Table B holds the same points as the rows below and some others, measured another way and shuffled. Each row below is followed by which row of B it is.
B:
1: [ -23   53  256  316 -154    6  -67  178  -43 -449 -292 -207 -197 -235
 -165  387  -81 -113 -128  157  407  285  146 -145  -24   77 -313  -96
  525  195]
2: [-616  289 -330 -384 -203  -14  134  456  -10 -302  282 -235  103  221
  105  244 -454 -584  178   67  189  120   52 -104 -147  334  285    1
  128  -48]
3: [-468  501 -465  160 -241 -542   96  273  -57    2  -94 -231   57  -15
  112  146   92 -181 -264 -420  -37 -281  493  216 -217  343  193   89
   -8   81]
4: [-138  -97  -50 -395  136   12   72  -79  -63 -138   87 -229  363   26
  -69   67 -250 -121  -67   43  105  329 -102  109   52  207  113  -72
 -205  -10]
5: [ 434   25  546   49  -34  -39   32 -206  213 -375   93 -164   87   -5
 -197  317   69 -234    7  291  -42  240  -38 -159  -80 -268 -173  144
 -133   23]
6: [ -15  185 -110  209 -164 -268   84  109  148  123 -105  190 -322  -67
  139   40  177  -88  149  -82 -142 -204  332   -2  -71    4  101  151
  212  -28]
7: [ 231   -7  -20   -3   21 -305   68 -119  140  236  167   80 -225 -152
  -64  -58  214  151  115  -58 -299 -146  210  112  -60 -129  108  152
 -202 -106]
8: [  84   82   44   97   32 -176   22 -122  -17  -62  -32 -166  163 -100
  -57   39  123  -14 -181 -118   24   31  245  147   27  118   59   -9
  -41   59]
9: [   8  -32   55  135  -59   26    8   98   29  -75 -130   80 -255 -132
   34   68  -14  -60  132   85  154   85  171  -72   79   70  -17  -45
  412   22]
10: [-140   56    1    2   47   11   43   58   13 -116   76 -176   16 -113
  -72  129  -50 -176   -9   17  233  177  266   48  -23  219  117  -65
  266   61]
11: [  90  -18  232  183   16   25    5  -83   51 -177 -216  -45   -5 -115
  -16  140   72 -109  -28   86  219  215  181  -30   72   75  -57  -47
  339  105]
12: [-119  124  -96  158  -13 -161   58  -41   27    4 -241  -17  112  -56
   83   64  104 -120 -153 -142   88   35  298  148   17  237   88   12
  154   75]
13: [-103  161  -88 -131   35  109   82  111   76  -35  484  -99   92  108
   54  -72  -69 -384  192    9   63  -62  353   27   46  226  432  -34
  150  -85]
14: [   3  -11 -227 -364  111 -186   55  -65  -97   87  383 -234  270  -26
 -115 -135  -96   83  -90 -159 -178  -34   73  251   35  154  254  -27
 -480 -120]
15: [-283   89 -326 -401  -93   27   66  360  -83  -68  507 -112  -61  106
   56  -70 -346 -258  281   20    8  -79   86  -33   43  211  358  -69
   20 -170]
16: [ 352 -300  106 -267  157   78   71 -268   99  175  106  240   26   16
   52 -215   -3   78  248  135 -224   91 -125   37  234 -106  147   34
 -195 -179]
17: [  96  193  306  380 -122  106   28   -9  149 -332 -243   28   82   61
  116  222  109 -435  -35  111  234   97  290 -132   74   98  -16   17
  471  115]
18: [ 235 -282  152 -403   91  269   62 -128   76  -86  186  138  142  137
   38  -80 -268 -158  270  297  -70  243 -280  -80  238  -45  114  -11
 -155 -184]
19: [  92   11   95   16 -200  -81   25  157   81 -183  -50   66 -292  -47
  -23  200 -106 -106  167  191  -31   58  -42 -171  -30 -120 -131   89
  120  -38]
20: [ 226 -286  -16 -539   75  110   32  -60  -42    5  367   38   90   75
  -45 -176 -305   55  237  179 -208  109 -306   -8  219  -63  150  -41
 -400 -240]
21: [ 382 -141  279  115   62  -46   -3 -290   50  -87 -224   30  123 -106
  -64   33  126   91 -129   58  -44  148    6   64  155  -65 -138   14
  -73   19]
22: [ 479 -160  427  275  -17  104   32 -245  222  -50 -326  356 -168  -37
  112   25  198  -73  181  242  -50  103   34 -152  200 -205 -122   90
  293  -17]
23: [  90   83  219  134 -341  -87  -15  263   48 -428 -218    6 -334  -47
  -26  366 -161 -169  113  259   68  106 -119 -300  -43 -180 -320   77
  248   23]
24: [ 181  114  396  377  -70 -128   53 -128  234 -229 -328  -12 -131 -136
  -49  347  236 -206  -29  151  141  203  234 -102 -112  -94 -191  134
  348  164]
25: [  -3 -119  -61 -276  -30 -119  -33  112 -188 -182  134 -275  -30 -164
 -229   99 -265  168  -59   43   45  177 -133   39   31   44 -102 -101
 -188  -34]
26: [-125   75 -259 -300  -99 -113   34  217 -116  -65  336 -145   33   52
    1  -64 -231  -80   84  -68  -86 -103   45   45   49  141  215  -49
 -182 -137]
27: [ 194 -129 -119 -349 -130  -83   -7   68 -159 -116  120   -4  103   81
   -1 -105 -283  120   10   28 -259  -66 -308    5  214  -50  -23  -33
 -459 -202]
28: [  39 -212 -125 -264   43  -30   52  -65  -53   95 -110  134   62   -1
   88 -129 -145  107   76   10  -98  102 -142   83  201   76   73  -35
 -131 -108]
29: [ 426  -66  359   21   15   11  -14 -184   57 -228  125  -98  117  -22
 -120   51   48  -55  -12  150  -60   97    2  -49  116 -145  -53    9
 -122  -31]
30: [-181  -48 -402 -412   63 -218   65   50 -160  169  255 -150  146  -45
  -39 -161 -178  143  -33 -205 -142  -36   31  252   53  225  249  -56
 -372 -126]
31: [ 323    2  248  406 -199  -17  -18  -28   82 -168 -441  264 -191  -41
  127   95  130  -51   -3  112   -9  -46   80 -133  174  -94 -211   53
  313   20]
32: [ 155 -248  -12 -260  180  -61   52 -262  -24  114  -64   14  219  -74
  -58  -97  -54  177  -74  -10 -105  198 -105  192  153   72   42  -23
 -304  -66]
33: [ 215  -77  -97 -222   98  -77   86 -162   67  230  260  136   96   52
   76 -266   59   26  141  -64 -290 -134   90  147  154   18  303   55
 -286 -192]
34: [ -52   43  -14  -13  246 -127   84 -177   93  145  244 -213   92 -196
 -144    2  195  -39  -37 -124  100  120  463  240  -88  214  278   -7
   63   54]
35: [ 756 -216  399  241    6 -271  -31 -292  212  114  -13  156 -465 -358
 -296   74  332  415   50  153 -357  -40   32   -2  -29 -459 -326  198
 -217  -69]
36: [  16  180   -4    2  -31 -153   64 -132  -19 -146 -100 -145  476  148
  116    5   49 -212 -256 -155  -40   -9  146  146   95  185  141   14
 -207   22]
37: [ 345 -162  260  -83 -106  141    3  -48   32 -240  -98  174   -2   96
   82   10 -156 -104  170  267  -65  117 -250 -187  251 -154 -100    0
    6 -113]
38: [ 361  120  303  200  116 -323   77 -410  229    9    0 -162  218 -125
 -168  153  393  -31 -235  -75 -174   55  306  183 -144 -102  -10  199
 -296   80]
39: [  34   25  -70  116  -93 -162    3   48  -54  -42 -173   12  -84 -115
   20   18   16   70  -86  -84   -2  -43  142   65   81   96  -39  -21
   86    8]
40: [ 322  -18  -35  -26 -305 -351  -63  -38 -227 -248 -413   -9  246   69
   55    8 -121  268 -369 -121 -349 -140 -377   53  227 -121 -341   30
 -608  -88]
41: [ 101  126   50   -6  -48  -32   53  -17   65 -110  157  -40  136   91
   65  -16   29 -234   43   -9  -50  -61  188    6   81   67  185   23
   -9  -56]
42: [-170  -78 -121  136  -39 -266  -44   16 -197  -96 -594 -153  -11 -327
 -116  202  -45  299 -372 -152  233  259   37  181   18  222 -311 -111
  137  183]
43: [ 359  -90  -90 -204   19  -64   59 -139   49  196  300  196   85  101
   87 -305   18   56  128  -40 -416 -248   -1  110  219  -50  247   69
 -421 -261]
44: [-425  -75 -472 -427  -77 -185  -10  383 -308  -50  149 -262 -152 -189
 -144   35 -437  201   14 -105  115  104  -79  110   -5  268   38 -169
  -62  -54]
45: [-128  172   27   19   37   48   99  -20  113 -104   82  -75  209   98
  118   63   25 -412   45    5  148   82  324   36   11  233  279    7
  229   34]
46: [-399  275 -485 -321  -36 -182   86  282 -120   39  554 -292  155   77
   29 -116 -174 -224   39 -258  -30 -209  356  192  -48  376  498  -61
 -137 -111]
47: [ 202 -216  -94 -138 -233   62   -2  183  -57    2 -154  424 -340   65
  218 -165 -245   97  335  166 -216 -126 -286 -184  319 -117  -56  -12
   67 -224]
48: [ -89 -204 -342  -12  378 -288  113 -364   28  662 -205  130   21 -343
    2 -292  333  424 -117 -369  -79   43  435  519   50  310  280  -14
  -33   25]
49: [ 215  -49  317  -22 -128  100   82  -22  230 -234 -107  200 -129  106
   93  198  -75 -318  289  351  -33  189 -144 -264   48 -187  -80  138
  158  -70]
50: [-209   99 -152 -171  102  -56   91  -13    3  -12  191 -188  254   14
   -8   10  -61 -215  -46 -102   98  101  257  169  -15  300  291  -27
  -20   -3]
51: [ -76 -140 -105 -192   88  105  216 -167  298  292 -254  527   -5  181
  370 -101   -6 -280  382  146 -133  147   -6   -4  121   98  281  163
  170 -139]
52: [-342   48 -332  -42  -85 -213   19  207 -168    5 -208 -100  -66 -150
   27   41 -134   80 -110 -186  135   36  146  143   15  298   32  -98
  155   40]
53: [-363   74 -470 -403  -41 -311   97  218  -89  126  258 -173  -43  -71
  -52   13 -222   38   48 -164 -115  -26   72  186 -128  219  221   22
 -275 -107]
54: [ 369 -224  205  145   65  -91   12 -299   71   83 -400  218  -37 -150
   23  -37  172  217  -54   38 -103  117  -21   72  183  -99 -166   38
    2    7]
55: [-118  -50 -301 -240 -167 -138    2  259 -162  -16   27   23 -168  -41
   39  -59 -279  103   95  -38  -81  -67  -94   11  112   93   21  -55
  -79 -130]
56: [  57  -99 -162   38   36  -69   67  -88   45  285 -185  316 -121  -53
  206 -224  116   92  138 -101 -117 -102  192  123  199  109  184    3
  154  -86]
57: [ 133  102  123   84   45 -167  131 -260  238   35 -140   72  184   54
   86   89  209 -214  -46   -8 -125   65  194   87  -47   11   97  181
  -96   16]
58: [-175  153 -164  -31  -60  -92   66   94  -20  -65   36  -91  154   46
   88   23  -60 -211  -56 -116   48  -25  224   93   26  256  193  -16
   52   -4]
59: [ 193  -37  104  -48  -86  -69   -7   12  -24 -172   10  -52  -27  -49
  -48   60  -78    5   13   79  -59   41  -47  -42   94  -54  -71   -6
  -80  -48]
60: [ 129   90 -126   11  -85 -332   78  -28   94  171   33  112 -145  -48
   46  -44  144   62   62 -109 -312 -211  167   97  -34  -64  100  156
 -204 -103]
61: [ 133  -40  266  109  -34  104    1  -39   53 -271 -152  -27    5  -45
  -25  169  -45 -184   24  176  196  236   55 -106  102   27  -98  -40
  284   58]
62: [ 318   54  279  224 -260  -15  -57  112   -8 -364 -113   18 -173  -13
    3  141  -30  -96   34  156    2  -40   -1 -219  134 -155 -202   -1
  176  -11]
63: [  42   16   51  -20 -150   42    0  118  -41 -265  -81  -11   44   59
   60   87 -183 -171   18  107   57   68  -52 -102  135   62  -45  -39
   93  -29]
64: [ 225  -57   90  207 -107  -16    9  -40   52  -26 -306  255 -133  -34
  136  -23   73    2   45   49  -48  -37   64  -42  194  -18  -70   23
  201  -25]
65: [ 331 -278  122 -202   28  -89   81 -199  155  143 -105  286 -183  -57
   16  -34    5  148  241  191 -278  117 -222  -31   92 -232  -74  144
 -207 -149]
66: [ 350    1  360  492 -124  165   16  -46  249  -92 -344  420 -335  -31
  200   62  221 -225  227  223   72  -22  258 -217  183  -96  -70   71
  647   16]
67: [-207   39 -318 -376    4 -170   44  118 -159  -29  275 -254  216   11
  -59  -46 -242   -8  -72 -141  -51    9   26  173   27  233  207  -66
 -317  -90]
68: [-168 -156 -526 -101  -17  220   23  279   77  146   65  256 -101  -94
 -172   89 -474  -53 -189   89  -18   95  -20  209   22  451  -73   19
  -74 -183]
69: [ 202 -146 -163 -311 -160 -174  -55  139 -227  -81  165  -45  -66  -42
  -85 -119 -275  281   -3  -19 -268 -124 -272   27  185  -83  -78  -61
 -451 -194]
70: [ 262 -150   69   17 -116   -8  -20   25  -25  -64 -149  186 -185  -61
   39  -31  -77   92  102  111  -95   -5 -102  -81  199  -83 -108  -17
   53  -91]
71: [-524 -111 -622 -640 -102  108  132  328 -152  104  -20  255  114  286
  378 -211 -566 -201  296  -11  -46   38 -275   27  253  381  353  -90
  -38 -243]
72: [ 122  181  -22  -27  -47 -308  -15  -84 -134 -201  123 -376  395  -15
 -135   40   32   21 -374 -217 -127  -81  121  199   14   99   23  -13
 -457   15]

[ -18 -115  -22   86    9  -98 -204  230  -80 -187   21   30  153 -261
 -224  279  -64  289  106  -47 -212 -171  416  -11  359] -> 2
[-141  303  222  228  -74  118 -141  107 -308  -66 -179  266  -67  -16
 -279  474 -506  193  291 -260   31 -393 -225  173  197] -> 47
[  19  -94  138  -56  -46  170   34   -8  179  -16  132 -287  -53   88
  -14   32  325   -7  111   93  -56    9 -207  -74 -120] -> 57
[  84 -170   38  -69   23   15   99   11  136  -39  185 -238   32   15
   -4   14  249  115   38  104  -76   75  124 -179   52] -> 50
[  97  -49   85  -18   60  -66  -46 -135  -31   84  109  -53  239 -161
  -66   26 -302  244  -10 -109   39  -59  371   76  490] -> 15
[ 260   63  105  -82  301  -71   27  -88  214  410   46   41  439   67
  167 -108  162  138 -212 -276  -46  186  213  -21  223] -> 49
[ 401  220   -8 -198  -22   50 -177 -139  -75  251  -17   72 -111  108
  -13  -20  251  133   -4 -109  197  179   14  228   -9] -> 52
[ 237  119  172 -122  -12  144  225 -196   73  216  188 -118 -353  456
   17   20  421   67  178  102  315  186 -361 -110 -370] -> 48
[ 253   94  -24 -133   21   -5   13  -85  -50  124   26  -15   34   15
   29  -14   47  120  -56  -74   66  119  122   32  138] -> 53
[ -15 -157  -17 -116 -128  165  240    4   97 -184  236 -471 -241   58
   98 -175  307 -149   90  264  -56  151 -250 -347 -235] -> 38
[ -59  -76  233   13  -13  161  139 -134  126   39  159 -270   43   51
   -7   18  -84   25  107   19   26  -80 -157  -53  118] -> 33
[ 217   80  132 -167 -183  241   54 -249  -31   58   -4 -175 -138   96
   -3   47  -49   26   48   11  193   -9 -219  220   89] -> 60
[ 120  158 -203   -7   -5 -165  -84  164 -326 -110   62  113 -221  -86
 -109   36   11  149  108   10   27  109  195 -217   -3] -> 1
[ 135  -48  -34  -32  365 -153   58  165  262  241  181  -78  331   39
  205 -222  516   36 -159 -134 -238  308  201 -414  -80] -> 4
[ 292  -70    6 -219  194    4  253 -170  270  284  175 -252  300   75
  326 -351  265  -41 -284  -74  -36  351  119 -209   97] -> 29
[ -12  153  131  100  135   31  -32  128    5  110   34   55   43   89
  -39  100  109   81  116 -169  -57  -22 -151 -150  -76] -> 28
[   3   82  126   27 -431  277   31   -7 -348 -382  -80  -32 -497   49
 -343  538 -349  214  370  140  181 -367 -251  223  121] -> 6
[ 221  257   16 -200 -174  363 -213   59   50   76 -254 -110  -93   38
  122    2  389 -255  -57 -147 -121   73 -549  282 -247] -> 40
[  41   59    6   25   53  -37  -45   74  -83   16  179  -60 -117   16
  -65  -47  119  113  148   -1   20   78   33 -214  -55] -> 11
[-342 -132  220  186 -258  293  293  136  -79 -477   -7 -244 -194  -11
 -212  494 -362   34  322  169 -143 -436 -380 -150   95] -> 43
[-313  -46  131  307  340 -161  103  297   92   -4  163   -1  338  -80
  -31   81  -85  102  115 -157 -314 -106   90 -520   97] -> 18
[ 176  -77   82 -140  -93  127  -40  -96   98   28   62 -197  -19   21
  -53   86  196  105   36   58   25    4   22  136   98] -> 58
[ 299  134   48 -185  -76  133  -43 -182  -27  159   -6  -67  -98  103
   20   -4  129   54    0  -37  176  108 -103  191   25] -> 39
[157  31  33 -73  38  48 -25  35  41  58 -23 -11 118 -10   5 104 123 108
 -39 -98 -78  21  61  29 129] -> 63
[ 205  179   82  -67   28   84  118  -51  -34  134  -79   87   48  131
   47  156  -18  102  -35 -151   55   24 -101   59   85] -> 70
[  78  209  117    3   76  104   26    8    9  176   65  -31 -126  205
   37  -33  231  -29  116  -89   72  106 -337 -136 -250] -> 54
[  81   70  -32  -29  -21   -3  -73   30 -122   -6  162 -110 -195    3
  -52  -88  125   59  146   36   61  108  -11 -164  -83] -> 24
[ 123 -200   66 -136 -204  136   52 -162    7 -151  125 -307  -36 -120
 -114  107 -120  174   63  153   53  -88  192  137  353] -> 46
[ 107   61   24  -32  217 -121 -145  -53   55  272  202  -78  161  -56
   44 -260  149   65   -5 -124   20  200  161 -137   63] -> 61
[-113  213    6   87  -51   56  -93   94 -274  -95  -34    2  -72 -163
  -59   22 -340  -48  133 -123  -47  -97 -176  -76   95] -> 69
[ 288 -135   75 -207  -79  145   78  -92  195   22   38 -191   32   97
   -1  154  344  154  -49   78   -8   54   79  129  107] -> 17
[-137  218   35  176 -137   37 -158  185 -392 -230  -78  143 -228 -123
 -271  330 -373  141  300  -76   -6 -267 -116   -5  110] -> 55
